Below is a small trained network, with its code and all its weights. Each question gives an input and a class and asks what happens when units are switched off, that is, made to give their printed mean instead of their output.

import numpy as np


def w(rows, s, z=0):
    codes = np.array(rows[::2]) - 128.0
    scale = np.full(codes.shape[1], s)
    scale[-1] = z or s
    return codes * scale


def f(y):
    return np.maximum(y, 0)


def log_softmax(a):
    a = a - a.max(-1, keepdims=True)
    return a - np.log(np.exp(a).sum(-1, keepdims=True))


def net(x, mask):
    res = np.array(x, float).reshape(1, 5) / 4 @ E
    y = f(res @ A[0][:, :-1].T + A[0][:, -1])
    res = res + np.where(mask, y, B[0][:, -1]) @ B[0][:, :-1]
    return log_softmax(res[-1] @ U[:, :-1].T + U[:, -1])


A, B = {}, {}
E = w([
[149,240,160,180,101,85,227,109,143,165,116],'x0',
[177,150,154,75,68,145,131,223,220,95,206],'x1',
[162,77,143,133,198,124,179,134,95,147,171],'x2',
[124,109,116,169,91,126,109,68,161,123,138],'x3',
[169,182,69,114,77,231,116,118,47,254,181],'x4',
],0.0081)
A[0] = w([
[112,65,197,150,184,4,158,152,214,9,48,3],'N0',
[74,86,133,215,189,82,123,97,47,138,47,91],'N1',
[186,103,160,112,91,107,144,197,206,91,197,127],'N2',
[159,243,170,161,112,58,212,96,148,177,115,63],'N3',
[176,58,88,88,209,92,102,111,131,155,200,112],'N4',
[101,98,66,86,93,146,3,143,137,110,78,95],'N5',
],0.0063,0.0028)
B[0] = w([
[166,169,98,194,28,211,155,144,100,181,94,246],'N0',
[94,122,119,57,39,54,99,119,96,135,195,204],'N1',
[53,169,171,108,98,54,87,75,48,111,215,199],'N2',
[56,2,82,165,203,137,126,202,181,86,128,205],'N3',
[162,103,128,182,176,102,131,134,218,114,77,163],'N4',
[106,101,110,175,156,99,180,189,214,136,111,182],'N5',
],0.0091,0.011)
U = w([
[230,155,93,173,69,254,139,143,93,222,132,60],'0',
[99,49,97,147,195,110,133,187,191,63,121,18],'1',
[172,144,131,109,141,79,133,112,156,147,121,253],'2',
[88,148,153,38,92,53,86,65,64,104,188,27],'3',
[135,129,152,101,149,153,133,109,123,108,112,242],'4',
],0.0083,0.0068)

Each question gives the input, the list of numbers given to net, and the class t.
The units are the neurons (one row each of A and B). Each row of codes is followed by its name. A weight is (code - 128) times the scale printed after its matrix; where a second scale follows, it is the last column's (A, B and U).
mask holds one flag per neuron, in row order. A switched-off neuron (its flag False) gives its mean, the last column of its row in B, instead of its output. The means were averaged over made-up inputs and are rounded, as every weight is.
A unit's drop is (log p(t) with every unit on - log p(t) with that unit switched off) / (log p(t) with every unit on - log p(t) with every unit switched off).
The circuit of an input: a set's keep is (log p(t) with only the set's units on - log p(t) with every unit switched off) / (log p(t) with every unit on - log p(t) with every unit switched off). Starting from all 6 units, units are removed one at a time, each time the one whose removal leaves the highest keep (on an exact tie, the one counted first), for as long as the keep stays at least 0.8.
units of the circuit, in order: the units of the circuit, biggest drop first
unit that matters most: the unit with the biggest drop
k most important neurons: the k neurons with the biggest drops, biggest first
drop when u is switched off: that unit's drop, to one decimal
input [5,-7,0,-5,4], class 3: units of the circuit, in order : (N1)
input [1,-6,5,4,-4], class 3: 3 most important neurons : (N1, N5, N3)
input [-4,-7,-4,5,4], class 3: 4 most important neurons : (N0, N1, N3, N4)
input [6,-6,-6,5,-2], class 1: 3 most important neurons : (N3, N2, N0)
input [2,-4,1,8,5], class 4: 2 most important neurons : (N0, N2)
input [0,0,-8,6,4], class 2: 2 most important neurons : (N0, N5)
input [4,4,-1,-4,3], class 1: units of the circuit, in order : (N0, N3)
input [-1,-3,6,-6,3], class 2: units of the circuit, in order : (N0, N3, N4)
input [2,4,3,-8,4], class 4: 2 most important neurons : (N0, N1)
input [-4,-7,-8,-8,-5], class 2: 3 most important neurons : (N5, N2, N3)
input [1,-8,-8,0,7], class 2: 2 most important neurons : (N0, N2)
input [5,2,-1,-4,1], class 1: 2 most important neurons : (N3, N0)
input [-4,4,-7,1,-5], class 2: units of the circuit, in order : (N3, N5, N0)
input [3,-7,3,-2,-6], class 3: unit that matters most : N1
input [1,5,5,-2,4], class 2: 2 most important neurons : (N0, N1)
input [-7,-8,6,-4,1], class 3: 3 most important neurons : (N1, N3, N0)
input [-5,5,-7,7,5], class 2: units of the circuit, in order : (N0, N3, N5)
input [-3,-1,8,-2,-6], class 2: drop when N1 is switched off : 0.3
input [8,8,8,6,1], class 1: drop when N5 is switched off : -0.1
input [4,7,-4,-4,0], class 3: drop when N1 is switched off : -0.1
input [7,8,4,5,3], class 3: unit that matters most : N2
